Rows near named flat spaces through zero:
qrdn: [ 156  -51  294  104  -83 -394 -195  117  -13 -122   91  336 -654 -177
  -27  180 -246   48    3 -226 -103  -80   33  129  -86   45]
qrdn: [-193 -112   92 -267 -201  338  -65 -173 -131  177 -222 -120  306  157
 -171   79   89 -485  234  220 -107  -85 -164  149  111   65]
tlpg: [ -38  117  -76  -15   36   82  -37 -136   52  -98   30  162   53  241
  -32   33 -117  -90   15  219  108   51   12   59   66  246]
qrdn: [-160   43  150   24 -131  333  202  598   72 -130  411 -136  189 -220
 -319  349  321  129 -254  -86 -253  -49  196  -92 -116 -351]
djpc: [-193 -127  376   80  -16 -284  123  295  257 -134   12  156 -320 -211
 -281   86   32  -76   31 -300 -368  -16  235 -358   16 -334]
jplz: [   9   88 -270  -69  217    8 -100 -244    2   24 -271  157   81  288
  300 -156 -211 -148    8  236   98  111   49   44  286  249]
tlpg: [  19 -259   78  -87  -80    3   87  269   74   57  129  -91   -7 -331
  -20   69   13   47 -173 -354 -101  -99  200 -170   56 -522]
jplz: [-100   -9 -196  -34   59  112  218  -22 -159 -117 -259  -46  308  227
 -198 -118  227 -437 -229  -18  -97 -181 -132 -173 -122 -184]
tlpg: [  78  -69  221  -98 -193  -96 -230 -264  -22  138  177   69 -314  -89
   48   61 -260  153  394  -10  202    7  -83  355   62  196]
djpc: [ 188   32 -233   14  102  164  -52  -42  -82  179  440 -304  134 -195
  567 -138 -251  641  -18  -34  445   50  191   32  151 -214]
qrdn: [ 142  -47   26   27   -8 -131 -185  102 -161    5  -40   49 -225 -235
  127  199  -40  194  -67 -165  -35  -17  -26  203  -27  -47]
hfsm: [ 386  -20 -130  223   65 -137 -104 -106 -171   -9  345 -255 -219 -334
  400  -23 -152  751 -146 -165  419  -26  -48   41 -238  -75]
jplz: [-183 -106  485 -259 -546  301  -91  -11   47  305  351 -247   16   18
 -251  103 -333  -99  629   97  185   47  -18  103  256    5]
djpc: [ 189  155 -214   53   35  -54 -109  151  -50  -66   83  177   14  -37
  116  157  -37  201 -264  -15  145  119  -58  274  -96  231]
jplz: [   6   25 -185   20   82   55  111  110  -50 -182  -68   23  101   68
    0   56    3 -108 -334   -3    8   -2  -10 -117  -33  -42]
djpc: [ -61  -87  -27  -17   47  -58  167  114   98   22   11 -120   84 -183
   65  -95   78   49 -114 -173  -42   54   39 -169  -19 -200]
djpc: [ 298   18 -122  -38 -277  247 -304 -508 -109  273  222 -206  324  192
   69  -38 -286  236  279  310  683   33 -245  221  -96  400]
tlpg: [ 188  151   46   94  120 -339 -314 -266  251  -97  -43  656 -483  172
  -96   94  -21   86  181  183  -76   72   44  466  -23  625]
djpc: [  82   40 -120   53   40  -82 -106 -132  -89 -130 -298  179   41  125
  -79  119   81 -230 -201  134  -32    6 -239   95 -217  343]
qrdn: [   1   89 -185  118  116   -5    9  248   48  -93 -293  112  312  129
 -105   82  131 -188 -354   46 -154   80   51 -294  -59    3]
djpc: [-220  -90  536 -194 -413  171   34  190  167  -22  481    8 -365 -135
 -413  319 -144   34  411  -53  -73    9  114  236  188  -57]
tlpg: [ -50  -72    2  -88 -156  141  -41   15   12  196 -121 -145  385   21
 -130   13   45 -136   84   11   47   46  -50 -112   27  -72]
tlpg: [ 110  -14 -199  -73  189 -173  -32 -277  115  178  100   82  -53  -66
  426 -327 -154  252  126  -83  236   69  100  176  155   27]
djpc: [  99   27   11  -53  -18  -20 -166 -267  -26  -86  113  148 -356  -25
  -58  200  -13  332  244   57  129   31  -60  538   74  276]
hfsm: [ 158   30 -320  157  250 -179   33  -60  143  140  -99  -11  383   11
  315 -367    6   98 -257  -56  163   66   93 -393 -124  -84]
qrdn: [ 196   78 -288   74  157   35 -108 -365 -238   13  -21 -182   37   55
  391 -123 -113  317  -10  158  359   16 -165  142  -49  199]
jplz: [ 118  182   50   96   76 -206 -126   24   10  -94  134  312 -504  124
    3    5 -150  245  193  -29   -1   -7  156  285  168  122]
hfsm: [-137  -12  183  -83   76  -52   80  101  172  -14   72  134 -416  -24
  -65  -44   62   72  281  -76 -298  -14  276  157  337 -147]
hfsm: [  53  139   70   97   64   20   67  348 -164 -251   56   81 -479  -25
  -37  188  190   28 -206   36 -352 -102   -4  269  -57   80]
djpc: [  93  -47   29  -94 -102 -163 -196 -295   -3  203  -60  134  -60   57
   38 -117 -196  -24  312  -50  206   11  -87  219   72  141]
tlpg: [ -37   -1  -92   82  249 -285   30  126  269 -146  -29  315  -36 -167
   83   47   13  124 -255 -194 -109  127  226 -162    1  -89]
djpc: [ 177   92 -259   92  150  -75 -198 -334   14   91   51  109  307   12
  307  -86  -58  189 -105  148  332   64  -97   70 -238  299]
jplz: [-204 -273  357 -119 -159   12   49  363  255  179  212 -155   25 -428
    8  114 -150   76   93 -308 -166   69  350 -377  236 -552]
hfsm: [-149  -96  288  -66 -161  168  223  278  -43 -128  323 -286 -335 -260
 -117  174   46  168   58 -130 -148  -49   49   44   69 -266]
qrdn: [ 449  228 -359  259  235 -416 -617 -351  -94   80 -176  384    1   11
  461  118 -351  600  -22   69  502  256  -60  272  -81  528]
jplz: [  53  -40  230   48  -46 -135 -119   51 -109  -17  150  -43 -472 -275
   54  166  -44  378  210 -168  -55  -32   34  228   37  -95]
hfsm: [ 147 -130   63  -67 -277  139 -126   15    3  275  265 -271  256 -223
  129   47 -195  187   29  -33  328   68  -71  -28  -86  -22]
jplz: [ -72 -147  409 -127 -344  -73  -89  -35   84  175  175  103 -181    3
 -353    6 -177 -179  452 -182    2 -141   69   33   94 -196]
jplz: [  27  -41  157   54  -65 -192 -105 -285   18  -27 -136  228 -163  217
 -261  -84  -62 -274  209   23  -16 -164  -68  -65 -105   91]
tlpg: [ 106   55  -69   36  -91  -40 -193 -279 -261   83  -71  -80   99  153
  103  -49 -301   40  167   42  384  -10 -190    8  -25  103]
jplz: [-232 -371  408 -302 -230   -7  -53  -49   81  352  -75 -206  -73 -321
  111  -45 -200 -228  419 -182 -151   10   66  -85  299 -305]
hfsm: [ 144  168  -51   94  177 -191 -317 -238  -21   10 -147  294 -337  146
  141   31  -83  265  276  158    9   74   64  350  173  348]
qrdn: [  42  -23  -67 -139  -69  125 -263 -188   19  181 -303  120  174  239
  -28   61 -112 -228  184  242   27   80   -7  139  251  257]
hfsm: [  18   44  -91   28   82 -150 -277 -301    7   45 -631  357  229  312
 -131   27  120 -531   -5  284 -173   31 -221   23 -143  493]
djpc: [-111 -164  347  -86 -243   23  -72   68  103   77    2   19  -68 -103
 -297  181   10 -191  196  -44 -180  -41   19  -47    8  -72]
qrdn: [  68  -81  -24  117   82 -223   53 -151  -55  -49  -67   16  -18  -46
    5 -168   43  -58 -105 -174   34 -164  -71 -218 -252 -172]
qrdn: [   4   51 -100  -86   49   73  -84 -102   -5   66   40    3   22    7
  231    8 -128  131   80  114  134  122   14  204  167  166]
hfsm: [ -93  -37  251   68 -183 -130  188  447  179  -46  358  -17  -22 -282
 -261   91   15  126  -95 -373  -48   22  128 -254 -157 -361]
hfsm: [ -55  -87  -65  -74   23   -6  -27 -296  -38   65 -247  -17  164  117
  -40 -108   12 -192  129   31   52  -44  -89  -55   34   -9]
jplz: [  80 -321  308 -119 -197 -261 -269 -159   56  245  -90  105 -248 -300
  -39   75 -147  -29  301 -279  -44  -79   14   92   41 -156]
jplz: [ 222  150 -355  105  233  -59  -91  -87  -48  -41   17   75   35   -8
  290  -23   35  390 -189   44  200   98   -2  218  -41  185]
tlpg: [-303 -207  302 -253 -281   88  -48  -56  217  334    6   -4  465  -73
 -170  -19 -101 -452  300  -40  -28   32   31 -219   59 -151]
qrdn: [-365  -88  318 -169 -256  190  135  130  118  102  -50  -58  224  218
 -446  -30  -63 -511  327   -7 -180  -65  142 -351  254 -319]
tlpg: [   7   47 -280  164  254 -126   19  222   14  -90 -360  113  436  -33
   85   31  196 -170 -541  -66 -165   60   21 -399 -218  -98]
djpc: [  51   70  183    5 -133 -168 -241 -253  106   77  -16  240 -255  183
 -172   20 -206   48  447  110  127   89  -33  220  110  353]
hfsm: [  33  -96   80  -96  -80   26    0  -12   82   60  181  -48 -166 -160
   34   35  -42  182  114  -70   46   28   52  177   97  -29]
djpc: [-102  123 -408  108  462  -15  348  153   13 -172  -45  -80  294  -84
  369 -246  298   75 -517  -63 -121   29   85 -249 -130 -207]
qrdn: [ 182  212 -302  213  289   -7    7   87 -125 -175   -4   45  -40   41
  175    9  224  301 -313   81  -38  -26   24  108 -142   89]
jplz: [-109   22  180  -21 -254  172   45  279  126  -12  191   30  280  -29
 -345  235  120 -221 -131   63  -85   27  -56  -76 -231   75]
tlpg: [ 115   13  181  -45 -362   57 -131   34 -116   27  214  -42 -166  -16
 -239  229 -161  109  183  -20  223   21 -194  304  -68  185]
jplz: [ 225  111 -409   15  264   -4 -184 -362 -168 -166 -347  204  -89  215
  272   64   24  -14 -237  326   91   58 -223  405  -29  574]
hfsm: [-320  -37   62  -30  311 -108  372  253  210 -125 -274   26 -179 -107
   23 -185  423 -262 -116  -73 -656   23  156 -169  116 -184]
jplz: [-130  -15  -76  -59    1  133  117  111 -133  -94   59  -91  226  -79
   -7  110   44  -69 -192 -101   26  -50  -29  -61  -59 -228]
djpc: [-184 -191   47 -123  -65  324  302  137  -53  120  182 -604  245 -158
  254 -200 -148   -8  -36  -56   83  -27  116 -474  201 -513]
qrdn: [  33   21   33   40 -142  101 -141  -99  -99    8 -192  -17  182  196
 -224  125    8 -216   31  195   36  -23 -171  -64 -118  201]
qrdn: [ 174   -6  -51   76   98 -320 -194 -282   28   21  -90  265 -170  -43
  100  -56  -38  104   49  -63   97  -10  -83  178 -154  212]
tlpg: [ 200  183 -276   79   56  223   39  -77 -268 -234   77 -113 -118  230
   65   66    9  165 -212  253  203  -44 -180  266  -68  286]
djpc: [ -53   12  -56  -77 -160  331   90  268  -46  -69  209 -198  293  -70
  -40  252  -41    8 -270   71  120   91  -40  -37  -30  -20]
hfsm: [ -79   89   53  -29  -28  288   89   64 -214 -121  128 -189 -166   77
  -71  117  128   70   90  150 -102 -109  -30  220   81  -22]
tlpg: [  -5 -266  230 -257 -435   22 -254 -140  255  380   85   -5  349 -278
 -166  210 -161  -47  271  -76  253  210 -137  140  -42  173]
tlpg: [ -63 -141  157   75   42  -22  280  341  -23 -105   95 -245 -265 -198
  -22  -94   82   46 -137 -279 -271 -173  210 -379   56 -582]
hfsm: [ 211  151 -139   77    9 -107 -199  -80   21  -16   -4  213 -100  139
   -6   69 -120  229   41   76  206  123  -22  245   33  322]
hfsm: [ 144 -126  121  -17 -314 -103 -242 -102  135  190  194  112  296 -179
 -177  169 -152   39   24 -124  330   51 -129   -3 -307  109]
jplz: [ 250  174  -57  131   17  -29   46  200   -5 -184  432  -71 -516 -160
  204  112 -110  654 -120    8  195  162    3  356   -2  262]
qrdn: [-427  -30  462 -151 -239  198  334  170  171 -123  214  -18 -181  140
 -581   26  168 -411  332   27 -360 -132   81  -65  105 -175]
tlpg: [ 121   95  -23  157  220 -418   -7  131   98  -33   68  214 -402 -145
  281 -172 -115  309  -40 -237  -37   76  167   11   42  -42]
djpc: [ 173   94 -540    4  353   14   -3 -402 -250   16 -107 -122  170   90
  599 -301  -77  250 -158   90  370    8 -112  168   38   93]
tlpg: [ 229    1  226  -51 -200 -156 -397 -258   13  177  117  186 -517  -45
   20  135 -241  315  503   74  164   79  -69  588  135  431]
hfsm: [  73  253 -329   96  166  175   -9 -164  -93 -228  -61  117  170  360
  -23   58   91   -7 -209  355  137   27 -115  145  -98  397]
qrdn: [-114  -57  143  -65 -115   98  124  140   14  -97   28 -108 -117  -73
 -165  141   65  -69   -7   -3 -129   30  -54   23   20   -5]
[  21  336 -382  220  259   59   17  -20   28 -215 -232  184  419  378
  -99   19  247  -58 -326  333   19  130  -86 -107 -210  399] | djpc
[  67  118 -257   15  127   43 -114    1   97  -48 -402  296  299  236
  -61  104  239 -367 -328  324 -193  120 -132  106 -134  509] | qrdn
[ -68   69   -9   18   10   47   43   59  -26 -174 -134   61  -50  167
 -110  101  -34 -187 -101  134  -79   44  -48  -56   36  151] | hfsm
[-239 -261   69 -201 -241  446  191  -96 -192  103  -42 -528  542   29
 -113  -32  -45 -425   -5   48  108 -170 -127 -435    4 -413] | qrdn
[ 158  150 -342  128  350   29   44  -60 -178 -140  -31  -62 -156   12
  265  -75  240  428 -143   38  -18  -55   57  237   38  -26] | qrdn
[  69    9  -56    0    7   -6 -120 -170 -126  -52  -34   26  -99   72
   68   64 -180   81   58   42  168   -9  -38   92   75   71] | jplz
[  89  213 -178   77  260  -28  -20    9    8 -133  -99  174 -266  112
  192   -5  171  127 -106  244 -179   95   -9  343   41  413] | jplz
[ 120   64 -257  113   54    7  -97 -303   -5  -60 -161  -13  401  121
   72   26  -18  -25 -247  256  307  136 -280 -120 -323  436] | qrdn
[ 371   83 -462   21  150  135 -113 -320 -299  184  344 -375   94 -135
  696 -216 -220  805    5    0  679   36  -55  343   62   -9] | hfsm
[ 169  108  -86  -33   23   46 -228 -164 -183  101  -23  135 -163  130
   53   20   71  117  213  111   13 -106  -37  509   81  181] | hfsm
[-210   21    4 -149  112   64   26   19  134  218 -161    5  140   82
  167 -200   14 -161  242   89 -192  107  182  -24  358  -52] | hfsm
[ -46 -159  136  -93  -37  -94   10  -45 -111  -26  130  -35 -264 -282
   70   80  -61  122   86 -270    1 -111    1  153   17 -268] | jplz

Rows near named flat spaces through zero (a row that begins with a name and a colon came from that space):
dmdp: [ 142  101  203 -324  273 -404  -90 -169 -140   43 -171 -246  291 -109
 -257  -77  400 -192  -46 -249 -217  -21  136  214  -29  236]
hssq: [  17  -99  -55  -24  119  117 -118   17    8  107  -53   -9  148   12
   80  -64 -145   48   32  125   88   41  -56  -20  -46  -96]
dmdp: [  35 -382 -161  124 -100  398 -189    9   72  123  -59  396  -95  149
  142  -11 -334  106  -99  355  309   56 -237 -202  -54 -111]
blff: [  76  173    7 -133   -7 -313 -102   78   -3 -113 -145   30 -147   83
  -17   69  234 -201   52    1 -253 -211   46 -150 -261  135]
dmdp: [  51 -130  -85   93 -109   99 -118  -19  102   96  -28  222 -160  141
  140  -31  -99  -80   28  112   70  -57 -106 -187 -103  -76]
jctp: [ -41   85   15 -300  242 -371 -191 -266 -206   61   -3 -240  280 -165
 -218 -149  132   44   33   20 -178   91  -19  149   26  186]
hssq: [ -46    6  123  186  188  168  100   11   63  158   43  -56   43  -61
   83 -143 -134  134  128 -121   44   96   12  102   17 -151]
blff: [-104  -79 -132   -1  104  352  160 -167 -259  -64  -36 -241  142 -111
 -123 -121 -309  195   -6   85   77  203 -138  423  318 -129]
hssq: [-118  339  299   -8  332 -491   60 -429 -111  161  314 -154  -95 -300
 -218 -285  295  176  222 -303 -340   61   12  278   77  168]
jctp: [-249   79  115  147  -21  275  327  227   61 -311  194 -109  -86 -280
  -72  130 -102  298 -164 -117  -58  147  147  155  168   33]
jctp: [ -25  402  331  -49  249 -594   70 -402 -104  172  209 -167 -135 -181
 -118 -247  417 -121  275 -339 -434   -7   61  200  -27  159]
blff: [-211  132  166  -77    9   85  255  168  -28 -433  163 -109  -89 -353
 -182  195  110  183 -272  -66 -224  104  168  185  117  217]
blff: [ -34  165  142 -126  318 -385  -78 -428 -102  256  319 -215  219 -257
 -186 -254  203  196  138 -194  -74   77   -5  276  200   69]
dmdp: [ -90  101   91   42  -32   21   40  485  192 -230   22   97  -63  -54
  118  261   33  100  -97   79  -51  -70  180 -289 -253   66]
dmdp: [  -2 -156  -33 -173  -89   10 -218  414  147 -321 -192  259  -39   -8
  -63  299   74   39 -345  223  -35 -111   91 -367 -312  273]
dmdp: [ -26  183  260 -137  262 -310  -39   55  -31  -18   22  -43   85 -171
  -94   14  255   54    7  -48 -208   12  118   -3 -179  202]
dmdp: [  43  -63  -22   26   12    3 -196  241  110   99  -38  255   17  136
  214  102  -84   34   45  300  144  -62  -44 -360 -289  -49]
hssq: [ -22  200   80  -74  125   83  292  190 -197 -217 -168 -354  177  -69
  -72   98   22  -37   21  -86 -109   50  136  305   76  -35]
jctp: [-28 -24  10  70  -9   4 -28 -77  68 132  70  -8   4   4  93 -96 -60 -36
  75 -40   3  58 -10 -50   5 -68]
blff: [ -74 -156 -105  127  -14  496   60  296  164  -68   -2  -34   97  -26
  218   68 -337  110  -71  109  170   70   35  -46   20 -238]
hssq: [   0  -32  -74    4  -14 -124  -66 -360 -140  132  -17    4  -94   47
 -119 -206  -24  -30  102  -27  -59   42 -162  108   95   36]
dmdp: [ 144 -381 -267  -25   46  203 -480  204  120  165 -317  389   77  283
  153    7 -300   85  -37  456  295 -124 -216 -429 -361  -80]
dmdp: [  88  140  214   44  -98 -289   92 -337  151   90  290   65 -302  -88
  -48  -92  423 -240    6 -432 -207 -128   92   87  122   94]
hssq: [ -99  345  245   -6  109 -716  -49 -350  -14  203  371  -23 -117 -165
 -146 -172  382   90  222 -247 -262   -3   52  -38  -21  233]
blff: [ -10   55   80 -120  250 -179  -33 -184 -241  -64 -246  -82  -27  -77
 -328 -155   95   82   15  -74 -242   23  -74  238  -55  222]
jctp: [  -1  -83 -240  296 -383   71  -65  -65  227  164   96  226 -347  282
  273  -74 -199 -147  178    6  104 -114 -120 -339  -41 -213]
hssq: [   3   31  -97   50  -94  236  255  167  -68 -118 -123 -294  178   64
   19   85 -130  -59    7 -115  111   38   99  193  192 -172]
hssq: [ -95  362  229  -25  293 -134  496  -24 -370 -182 -222 -668  271 -185
 -396  -96  137   90  127 -495 -252  163  212  660  269   82]
blff: [  35  138  117 -127  -24 -518 -204 -258  132  163  239   49  -81  -64
   24  -91  357 -213   68 -153 -228  -91   67 -187 -103  160]
jctp: [  77 -343 -108   20 -141  151 -289  -75  190  148   68  399  -91   90
  110    0  -96   -2 -160  206  223  -24 -142 -286  -61   -1]
jctp: [-134  133  299   60    5  188  331  354  188 -314  253  -54  -45 -315
   28  262  157  115 -247 -191  -88   62  299   74   70   71]
dmdp: [ 133  -60  -87  -90  -86  166   37   33    8   29 -107 -174  189  107
  173   39  -25 -329   -8  -14   70  -16   55   67   79 -187]
dmdp: [   5 -101 -128  -19    4   69 -142  128  -46   49  -93  104  116  115
   77   57 -182  101   21  301  180   20  -98 -165 -107  -49]
jctp: [  93  -54   34  103  -93  117   21  196  158  -83 -174  180 -222  130
   76   82   49 -153  -55  -80  -42 -149   48 -149 -184   -3]
blff: [  59 -258 -267  -41  150  399 -223  222  -99  119 -394  -12  314  221
  217  -40 -486   26   91  466  246   73 -184 -109 -192 -261]
dmdp: [  76   63   41 -141  -13 -198  -58  -35   -1   16   63  -15   74   -9
    3   64  198 -127  -28   -7  -25  -62   57  -33  -11   62]
blff: [ 216    3  -90 -201 -134 -735 -548 -457  113  371  126  328 -177  216
   42 -156  389 -345  147   49 -114 -274 -145 -435 -250  182]
hssq: [  66 -269 -302  -75 -196 -319 -563 -451    3  362   33  397 -131  252
   39 -215  -93  -82   98  347  111  -45 -348 -420 -139   84]
jctp: [ 145  168  -12 -212   52 -295   75   48 -219 -111 -458 -398  238  148
 -220    9  228 -314   68 -265 -195  -99  149  187  -45  109]
blff: [-115  154   19   68 -129  -23   82  119  143  -92  365   66 -143 -109
  168  144   32   88    2   72  -10  -37   68 -142   21  -48]
jctp: [ -30 -245 -144  187 -313  425   75  318  171 -146  -57  212 -101  136
  132  208 -254   47 -194  126  268   17    6 -220   17  -94]
jctp: [  62  164  138  -52  274   19   84  222  -87  -50 -228 -139  102    4
   52   29   44  -58  112   13 -128  -49   74  103 -199  -53]
hssq: [  16 -226 -195  -50  -69  493   95   52  -99 -214 -249 -119   57   19
  -47   31 -257  -61 -187   76   64   63  -64  238  170 -105]
dmdp: [ 102 -258  -81   13 -222  101 -320  248  303  -20  -33  557 -262  177
  238  196   -9 -117 -189  323  114 -181  -65 -566 -360   55]
hssq: [  74   41   69  168 -280  -98   27  -26  302   57  396  346 -363   40
  158  127  236  -66  -43 -122   93 -204   47 -243   24  -21]
blff: [ -31  -96  -44 -293   49  -83 -180  -56 -157 -114   12   35  181 -126
 -144   93   38   83 -208  294    8   91  -60    4   18  203]
blff: [ -19  -39   34  -63  282  -68 -154 -334   37  374  197 -265  360 -167
   59 -323  -62   43  154 -140   26  161   -9  168  155 -147]
hssq: [   3  225   69   64  129  -37  368 -309 -330   93  -80 -466  132   -7
 -159 -222    5  -81  260 -330  -87  133   -2  563  339 -136]
jctp: [ -34   22 -117   87  -81  211  148  368 -109 -212 -337  -56   -3  179
   25  155 -219   24   30  145   50  -10    6  -49 -121  -65]
hssq: [ -71  359  195 -225  508 -189  271  -37 -318  -68  -60 -756  560 -320
 -292 -120  143  164  130 -338 -200  150  222  638  243   11]
jctp: [ -45  -86  -52   74  -52  266   20  266  106  -36  -14   24   82   30
  194  106 -204   36  -37  148  135   53   36 -140  -58 -136]
blff: [  27  119  -30  -54  199 -119  -91 -158   27  300  165 -285  299  -41
  189 -194  -37  -58  262  -58   18   22   20   80   60 -239]
[  25  -14 -140  -35  -77 -276 -162 -403  -98  169   59   35  -91   80
 -127 -191   44  -30  114  -26  -28  -36 -164   13   93   61] | jctp
[ 134    8   14   49   91  -99 -107 -165  -27  278  -92   79  -38  173
  121 -165    7 -163  227   19    9  -62 -114  -41 -122 -115] | jctp
[  83 -329 -241   50 -104  183 -327  -83   58  171  -97  396 -128  220
  116  -62 -255   34  -18  359  234  -54 -276 -276 -133  -74] | dmdp
[   6  124  133   92  -69 -282   13 -124   58   76  168  181 -251   13
  -26  -17  214  -15   73 -114  -83  -75    1 -109  -55  111] | hssq
[ -56  194   57  -12   46   22  256  342  -12 -195  -79 -371  258  -66
  -34  155   32   42   -3 -200  -18   17  257  129   60  -41] | dmdp
[-162  378  206  -42  273 -212  258 -171 -143 -105  210 -396    6 -334
 -178 -135  174  137  135 -300 -352   71  121  416  168   59] | blff
[  66  104  174  -96  112 -341  -64 -223  -77   -5  -28  121 -209  -57
 -219  -77  323  -57   -8 -133 -248  -98  -27   65  -99  255] | jctp
[  15 -129 -206  -19  -79  -31 -139 -335  -40  163  105  -19   44   38
  -75 -166  -93   49   31   -4  125   14 -148   70  211  -53] | jctp
[  51  -81   89 -177  105   75  -80   93  -37  -86 -119   65   84  -61
   18   88   58 -100 -152  169  -58   35   13  -11 -124   90] | hssq
[ -98   81  102  185   18  -18  208 -363  -83  196  228 -138  -56  -93
  -45 -238  -42   61  171 -239  -17  182  -50  271  288  -86] | blff
[-106   81   41  208 -183 -134  135  -37  139  -20  184   19 -202  -28
  -92  -18   75  109   16 -303  -27  -15   88  -60  105   69] | hssq
[  85  179   15  131  110 -296  146 -498 -245  347   17 -246   44  116
 -195 -336   81    9  367 -357   35    7 -108  380  281 -106] | hssq
[ -44 -133 -115  163 -133  262  110  120  -55   19 -185  -40   77  162
   54    5 -292   21   36   60  190  134  -43  -20   60 -128] | jctp
